Below is a small trained network, with its code and all its weights. Each question gives an input and a target symbol and asks what happens when units are switched off, that is, made to give their printed mean instead of their output.

import numpy as np


def w(rows, s, z=0):
    codes = np.array(rows[::2]) - 128.0
    scale = np.full(codes.shape[1], s)
    scale[-1] = z or s
    return codes * scale


def norm(h):
    return h / np.sqrt((h * h).mean(-1, keepdims=True) + 1e-5)


def f(y):
    return y / 2 * (1 + np.tanh(0.7978845608 * (y + 0.044715 * y**3)))


def softmax(a):
    e = np.exp(a - a.max(-1, keepdims=True))
    return e / e.sum(-1, keepdims=True)


def log_softmax(a):
    a = a - a.max(-1, keepdims=True)
    return a - np.log(np.exp(a).sum(-1, keepdims=True))


def net(x, mask):
    ids = ['ΔΘΞΣΨαεζλμπτφω'.index(c) for c in x.split()]
    T = len(ids)
    res = E[ids] + P[:T]
    r = norm(res)
    for j in range(2):
        rows = slice(4 * j, 4 * j + 4)
        q, k, v = (r @ M[0][rows].T for M in (Q, K, V))
        z = softmax(np.where(np.tri(T) > 0, q @ k.T / 4**0.5, -1e9)) @ v
        o = O[0][rows]
        res = res + np.where(mask[j], z, o[:, -1]) @ o[:, :-1]
    y = f(norm(res) @ A[0][:, :-1].T + A[0][:, -1])
    res = res + np.where(mask[2:10], y, B[0][:, -1]) @ B[0][:, :-1]
    return log_softmax(norm(res)[-1] @ U[:, :-1].T + U[:, -1])


Q, K, V, O, A, B = {}, {}, {}, {}, {}, {}
E = w([
[119,98,141],'Δ',
[161,215,126],'Θ',
[141,119,146],'Ξ',
[127,153,138],'Σ',
[148,100,151],'Ψ',
[106,143,154],'α',
[122,85,136],'ε',
[40,248,178],'ζ',
[125,103,166],'λ',
[188,144,84],'μ',
[113,109,161],'π',
[181,149,75],'τ',
[81,40,188],'φ',
[118,233,165],'ω',
],0.013)
P = w([
[125,147,109],'0',
[145,114,252],'1',
[84,110,137],'2',
[155,143,99],'3',
[166,131,197],'4',
[67,111,143],'5',
[149,189,92],'6',
[173,127,183],'7',
[72,98,141],'8',
],0.014)
Q[0] = w([
[150,74,76],'H1',
[82,141,165],'H1',
[127,33,177],'H1',
[215,150,119],'H1',
[114,94,120],'H2',
[156,125,186],'H2',
[2,79,108],'H2',
[133,209,94],'H2',
],0.011)
K[0] = w([
[123,84,9],'H1',
[103,160,210],'H1',
[2,128,155],'H1',
[189,22,131],'H1',
[128,194,105],'H2',
[169,113,45],'H2',
[108,210,135],'H2',
[207,121,124],'H2',
],0.0086)
V[0] = w([
[191,171,201],'H1',
[155,189,108],'H1',
[162,155,86],'H1',
[180,122,144],'H1',
[185,81,187],'H2',
[116,108,176],'H2',
[48,107,1],'H2',
[70,114,212],'H2',
],0.0081)
O[0] = w([
[184,10,148,197],'H1',
[142,184,254,63],'H1',
[199,161,240,34],'H1',
[249,77,191,127],'H1',
[234,149,90,193],'H2',
[194,7,181,195],'H2',
[106,156,101,18],'H2',
[152,154,166,251],'H2',
],0.0035,0.0027)
A[0] = w([
[178,190,79,131],'N1',
[151,187,254,42],'N2',
[192,121,143,116],'N3',
[142,161,232,37],'N4',
[64,103,146,113],'N5',
[133,122,68,254],'N6',
[134,65,196,140],'N7',
[182,45,162,130],'N8',
],0.0088,0.0041)
B[0] = w([
[41,122,17,158],'N1',
[234,50,68,199],'N2',
[88,128,177,179],'N3',
[212,9,38,167],'N4',
[185,51,120,174],'N5',
[171,185,104,188],'N6',
[160,191,145,254],'N7',
[95,254,119,253],'N8',
],0.0059,0.004)
U = w([
[238,20,201,239],'Δ',
[190,150,196,146],'Θ',
[125,210,226,46],'Ξ',
[167,86,67,26],'Σ',
[95,147,128,25],'Ψ',
[119,100,110,31],'α',
[46,142,183,92],'ε',
[131,108,111,15],'ζ',
[140,118,108,31],'λ',
[71,34,102,231],'μ',
[134,111,109,4],'π',
[69,119,49,152],'τ',
[66,111,2,216],'φ',
[105,42,71,98],'ω',
],0.0097,0.0044)

Each question gives the input, a string of symbols that net reads in full, and the target symbol t.
The units are the heads (4 rows each of Q, K, V and O) and the neurons (one row each of A and B). Each row of codes is followed by its name. A weight is (code - 128) times the scale printed after its matrix; where a second scale follows, it is the last column's (O, A, B and U).
mask holds one flag per unit, heads first, then neurons. A switched-off unit (its flag False) gives its mean, the last column of its rows in O or B, instead of its output. The means were averaged over made-up inputs and are rounded, as every weight is.
A unit's drop is (log p(t) with every unit on - log p(t) with that unit switched off) / (log p(t) with every unit on - log p(t) with every unit switched off).
The circuit of an input: a set's keep is (log p(t) with only the set's units on - log p(t) with every unit switched off) / (log p(t) with every unit on - log p(t) with every unit switched off). Starting from all 10 units, units are removed one at a time, each time the one whose removal leaves the highest keep (on an exact tie, the one counted first), for as long as the keep stays at least 0.8.
circuit, biggest first: the units of the circuit, biggest drop first
top k neurons: the k neurons with the biggest drops, biggest first
heads that matter: for each layer, one digit per head in row order, 1 if its drop is at least 0.15 and else 0, layers parted by /
drop of u: that unit's drop, to one decimal
input ε ε Ξ λ, target φ: circuit, biggest first	H1, N1
input Δ Ψ ε ε ω π Θ ε, target Ξ: heads that matter	10
input ε Ψ Ψ, target Ξ: circuit, biggest first	N8, N7
input Ξ Σ π Σ, target Δ: circuit, biggest first	H1, N2
input φ ε Ψ, target Ξ: top 4 neurons	N4, N8, N2, N1
input Ψ ε ε α φ Δ ε ε, target Ξ: circuit, biggest first	N8, H1, N2
input ε α ε ε, target φ: circuit, biggest first	H1, N1
input ε Σ μ ε π λ φ, target φ: heads that matter	11
input Δ ε ε ε ε φ ω ζ, target Δ: circuit, biggest first	N2, N4, N8
input ζ ε φ ε φ λ π, target φ: circuit, biggest first	N1
input ω Ψ Θ, target Δ: circuit, biggest first	H1, N8
input ε ε Ψ Δ, target φ: top 3 neurons	N1, N7, N8
input Δ ε ε ε ε ε λ, target φ: heads that matter	00
input ζ π ε Ξ Θ, target Δ: top 2 neurons	N2, N4
input μ Δ μ ε ε τ Ψ, target φ: drop of H2	0.6
input ε α μ π, target φ: drop of N1	0.4
input ε ε ε Δ, target φ: drop of H1	0.4
